Below is a small trained network, with its code and all its weights. Each question gives an input and a class and asks what happens when units are switched off, that is, made to give their printed mean instead of their output.

import numpy as np


def w(rows, s, z=0):
    codes = np.array(rows[::2]) - 128.0
    scale = np.full(codes.shape[1], s)
    scale[-1] = z or s
    return codes * scale


def f(y):
    return y / 2 * (1 + np.tanh(0.7978845608 * (y + 0.044715 * y**3)))


def log_softmax(a):
    a = a - a.max(-1, keepdims=True)
    return a - np.log(np.exp(a).sum(-1, keepdims=True))


def net(x, mask):
    res = np.array(x, float).reshape(1, 8) / 4 @ E
    y = f(res @ A[0][:, :-1].T + A[0][:, -1])
    res = res + np.where(mask, y, B[0][:, -1]) @ B[0][:, :-1]
    return log_softmax(res[-1] @ U[:, :-1].T + U[:, -1])


A, B = {}, {}
E = w([
[252,238,178,135,2,179],'x0',
[131,132,121,134,133,128],'x1',
[122,129,123,146,121,122],'x2',
[127,134,121,120,139,134],'x3',
[139,124,126,132,134,127],'x4',
[135,137,121,145,143,132],'x5',
[232,18,10,61,78,222],'x6',
[123,139,121,105,128,119],'x7',
],0.0058)
A[0] = w([
[174,49,57,149,114,169,2],'N1',
[178,36,47,158,100,169,54],'N2',
[113,199,200,197,174,1,56],'N3',
[188,216,196,83,55,181,109],'N4',
[224,228,131,179,46,137,7],'N5',
[70,177,207,193,150,105,123],'N6',
],0.0057,0.0034)
B[0] = w([
[164,109,255,58,140,208,173],'N1',
[142,193,242,78,132,217,211],'N2',
[108,148,222,58,42,222,253],'N3',
[45,52,163,199,217,42,243],'N4',
[62,53,227,194,222,108,216],'N5',
[210,156,199,67,93,189,235],'N6',
],0.0074,0.0036)
U = w([
[173,190,186,55,25,254,33],'0',
[18,4,149,192,225,48,86],'1',
[136,155,90,146,48,86,253],'2',
[160,160,82,146,48,87,227],'3',
],0.0065,0.0061)

Each question gives the input, the list of numbers given to net, and the class t.
The units are the neurons (one row each of A and B). Each row of codes is followed by its name. A weight is (code - 128) times the scale printed after its matrix; where a second scale follows, it is the last column's (A, B and U).
mask holds one flag per neuron, in row order. A switched-off neuron (its flag False) gives its mean, the last column of its row in B, instead of its output. The means were averaged over made-up inputs and are rounded, as every weight is.
A unit's drop is (log p(t) with every unit on - log p(t) with that unit switched off) / (log p(t) with every unit on - log p(t) with every unit switched off).
The circuit of an input: a set's keep is (log p(t) with only the set's units on - log p(t) with every unit switched off) / (log p(t) with every unit on - log p(t) with every unit switched off). Starting from all 6 units, units are removed one at a time, each time the one whose removal leaves the highest keep (on an exact tie, the one counted first), for as long as the keep stays at least 0.8.
circuit, biggest first: the units of the circuit, biggest drop first
top k neurons: the k neurons with the biggest drops, biggest first
drop when u is switched off: that unit's drop, to one decimal
input [-3,-6,4,-2,6,-8,8,-5], class 0: circuit, biggest first : [N2]
input [-6,-1,-7,-4,-2,4,6,1], class 0: circuit, biggest first : [N2 N4]
input [-5,-4,-8,-8,4,5,6,-5], class 0: top 3 neurons : [N2 N4 N1]
input [-3,-5,-1,-4,-8,1,-7,-6], class 0: circuit, biggest first : [N3 N6]
input [7,5,3,7,-2,-1,6,-5], class 1: circuit, biggest first : [N4 N5]
input [-4,8,8,-5,4,1,-6,-6], class 3: top 2 neurons : [N2 N1]
input [-5,-4,-8,8,5,1,-6,2], class 0: top 3 neurons : [N3 N6 N4]
input [-2,-3,6,7,3,3,-5,-2], class 0: top 4 neurons : [N3 N6 N4 N5]
input [-5,-3,0,8,-1,-4,5,-2], class 0: top 4 neurons : [N4 N2 N1 N5]
input [-6,-7,6,5,5,-4,-4,6], class 3: top 2 neurons : [N4 N5]
input [-6,-5,-2,-7,6,-8,-5,8], class 2: top 2 neurons : [N4 N5]
input [-4,-1,1,4,-5,-7,-6,2], class 2: top 2 neurons : [N2 N1]
input [8,-4,-4,-6,-2,-1,0,-6], class 1: drop when N5 is switched off : 0.1
input [-1,-5,1,7,-5,1,-8,2], class 0: circuit, biggest first : [N3]
input [8,-3,1,0,-5,3,-6,6], class 1: drop when N4 is switched off : 0.8
input [6,-5,4,-4,8,-1,-3,4], class 1: drop when N4 is switched off : 0.4
